Below are the code and all the weights of a small trained network. Each question names an input and a class and asks about switching units off, where a switched-off unit gives its printed mean instead of its output.

import numpy as np


def w(rows, s, z=0):
    codes = np.array(rows[::2]) - 128.0
    scale = np.full(codes.shape[1], s)
    scale[-1] = z or s
    return codes * scale


def f(y):
    return y / 2 * (1 + np.tanh(0.7978845608 * (y + 0.044715 * y**3)))


def log_softmax(a):
    a = a - a.max(-1, keepdims=True)
    return a - np.log(np.exp(a).sum(-1, keepdims=True))


def net(x, mask):
    res = np.array(x, float).reshape(1, 8) / 4 @ E
    y = f(res @ A[0][:, :-1].T + A[0][:, -1])
    res = res + np.where(mask, y, B[0][:, -1]) @ B[0][:, :-1]
    return log_softmax(res[-1] @ U[:, :-1].T + U[:, -1])


A, B = {}, {}
E = w([
[132,124,131,125,120,118,125],'x0',
[128,126,128,129,128,128,127],'x1',
[62,135,92,183,43,104,206],'x2',
[53,74,155,29,77,203,117],'x3',
[86,78,188,107,227,60,218],'x4',
[28,150,105,137,163,70,30],'x5',
[132,127,134,124,118,117,125],'x6',
[115,88,221,244,111,164,84],'x7',
],0.011)
A[0] = w([
[143,154,104,171,160,78,115,101],'n0',
[105,106,181,115,165,118,186,92],'n1',
[9,155,113,139,159,71,25,1],'n2',
[212,113,174,123,98,194,210,22],'n3',
[87,93,163,69,93,166,110,73],'n4',
[158,116,143,105,140,110,97,71],'n5',
[70,68,153,45,93,185,136,92],'n6',
[198,187,100,201,155,69,127,82],'n7',
[158,173,48,156,43,184,58,85],'n8',
[128,147,106,136,79,131,80,94],'n9',
[108,88,230,219,108,146,95,95],'n10',
[74,147,147,91,114,181,126,107],'n11',
[120,110,172,179,115,147,119,74],'n12',
[136,184,48,34,139,100,173,51],'n13',
[159,178,107,164,183,129,149,105],'n14',
[121,120,179,177,132,174,134,45],'n15',
[45,156,98,172,65,115,178,69],'n16',
[184,137,149,161,136,83,158,111],'n17',
[88,93,147,140,160,88,169,74],'n18',
[97,74,112,99,122,163,111,87],'n19',
[156,139,100,154,133,95,122,88],'n20',
[78,110,96,180,63,129,185,82],'n21',
[186,126,165,72,184,176,65,84],'n22',
[110,143,123,142,97,112,150,60],'n23',
[182,128,147,107,195,175,66,96],'n24',
[97,109,175,108,178,88,172,101],'n25',
[107,141,121,156,72,141,184,85],'n26',
[149,152,201,118,150,141,83,91],'n27',
[113,69,148,134,163,72,156,69],'n28',
[165,157,93,145,77,175,80,58],'n29',
],0.013,0.0075)
B[0] = w([
[144,114,140,165,100,155,89,172],'n0',
[120,185,155,137,144,167,141,177],'n1',
[243,132,83,100,60,164,250,227],'n2',
[207,125,78,87,69,156,200,212],'n3',
[114,115,126,214,96,143,79,188],'n4',
[122,126,119,145,132,99,145,138],'n5',
[145,99,130,195,88,145,83,213],'n6',
[114,99,129,196,72,146,70,203],'n7',
[78,164,188,114,169,164,169,252],'n8',
[107,129,151,124,160,150,154,178],'n9',
[54,167,57,59,135,118,77,243],'n10',
[131,120,131,178,111,127,90,175],'n11',
[112,151,97,69,120,112,92,175],'n12',
[60,171,86,50,129,112,45,206],'n13',
[122,104,120,169,118,144,116,169],'n14',
[107,141,115,89,109,119,111,171],'n15',
[162,89,140,129,174,45,134,198],'n16',
[130,116,133,141,86,146,110,175],'n17',
[116,145,168,115,174,166,139,171],'n18',
[111,121,129,162,103,122,105,163],'n19',
[117,102,127,142,108,145,103,149],'n20',
[169,79,136,137,192,77,117,196],'n21',
[149,91,137,139,178,53,148,195],'n22',
[126,125,116,134,146,97,137,139],'n23',
[132,87,141,133,160,71,148,190],'n24',
[107,123,170,121,153,186,149,184],'n25',
[159,101,124,136,166,99,128,177],'n26',
[144,117,113,119,162,97,126,168],'n27',
[92,189,161,138,153,151,148,170],'n28',
[101,184,190,114,143,156,172,199],'n29',
],0.013,0.017)
U = w([
[89,172,221,130,169,170,173,113],'0',
[127,112,122,224,78,137,81,94],'1',
[204,139,46,99,79,144,224,254],'2',
[70,168,33,57,144,92,80,92],'3',
[156,94,142,150,207,9,151,84],'4',
],0.012,0.0077)

Each question gives the input, the list of numbers given to net, and the class t.
The units are the neurons (one row each of A and B). Each row of codes is followed by its name. A weight is (code - 128) times the scale printed after its matrix; where a second scale follows, it is the last column's (A, B and U).
mask holds one flag per neuron, in row order. A switched-off neuron (its flag False) gives its mean, the last column of its row in B, instead of its output. The means were averaged over made-up inputs and are rounded, as every weight is.
A unit's drop is (log p(t) with every unit on - log p(t) with that unit switched off) / (log p(t) with every unit on - log p(t) with every unit switched off).
The circuit of an input: a set's keep is (log p(t) with only the set's units on - log p(t) with every unit switched off) / (log p(t) with every unit on - log p(t) with every unit switched off). Starting from the 12 units with the biggest drops (on a tie, the unit counted first), units are removed one at a time, each time the one whose removal leaves the highest keep (on an exact tie, the one counted first), for as long as the keep stays at least 0.8.
circuit, biggest first: the units of the circuit, biggest drop first
unit that matters most: the unit with the biggest drop
top k neurons: the k neurons with the biggest drops, biggest first
drop when u is switched off: that unit's drop, to one decimal
input [-8,-7,-7,3,-2,0,7,-5], class 4: unit that matters most => n22
input [5,-2,-8,-3,2,-5,5,-1], class 4: top 2 neurons => n22, n2
input [-3,2,-2,-7,5,-1,-6,-8], class 3: top 2 neurons => n13, n6
input [7,6,-6,0,3,-3,0,5], class 4: top 2 neurons => n22, n13
input [-6,2,6,7,6,-1,1,-8], class 3: top 2 neurons => n13, n8
input [-1,-5,-5,6,-2,-5,-6,-2], class 1: top 2 neurons => n2, n6
input [0,-1,-8,3,-6,-5,8,7], class 4: top 4 neurons => n22, n24, n13, n27
input [-8,-5,-4,-2,-1,4,8,-4], class 2: top 2 neurons => n10, n2
input [6,0,-8,8,-3,-4,2,2], class 1: top 2 neurons => n6, n4
input [-5,-3,-5,8,5,-2,1,7], class 1: top 3 neurons => n6, n4, n13
input [-2,-2,-7,6,1,-3,4,5], class 4: top 2 neurons => n22, n24
input [-3,-8,-6,7,4,-7,-7,-2], class 1: top 3 neurons => n6, n2, n4
input [-7,8,3,3,5,-7,5,6], class 2: top 2 neurons => n3, n13
input [-3,8,4,2,3,-8,-3,8], class 2: circuit, biggest first => n3
input [5,-6,4,-7,-7,-4,7,-1], class 0: top 2 neurons => n8, n29
input [-2,-4,2,-8,-3,-7,8,2], class 1: top 2 neurons => n7, n2
input [-8,-8,3,-6,1,2,5,-5], class 1: drop when n8 is switched off => 0.0
input [-8,0,-8,1,-3,-6,-1,4], class 4: drop when n2 is switched off => 0.4
input [-7,2,-7,1,1,-3,2,-8], class 3: drop when n13 is switched off => 9.3
input [-1,0,0,3,2,-3,-5,-6], class 3: circuit, biggest first => n13
input [5,5,-5,-5,-6,-4,-1,3], class 0: drop when n29 is switched off => 0.5
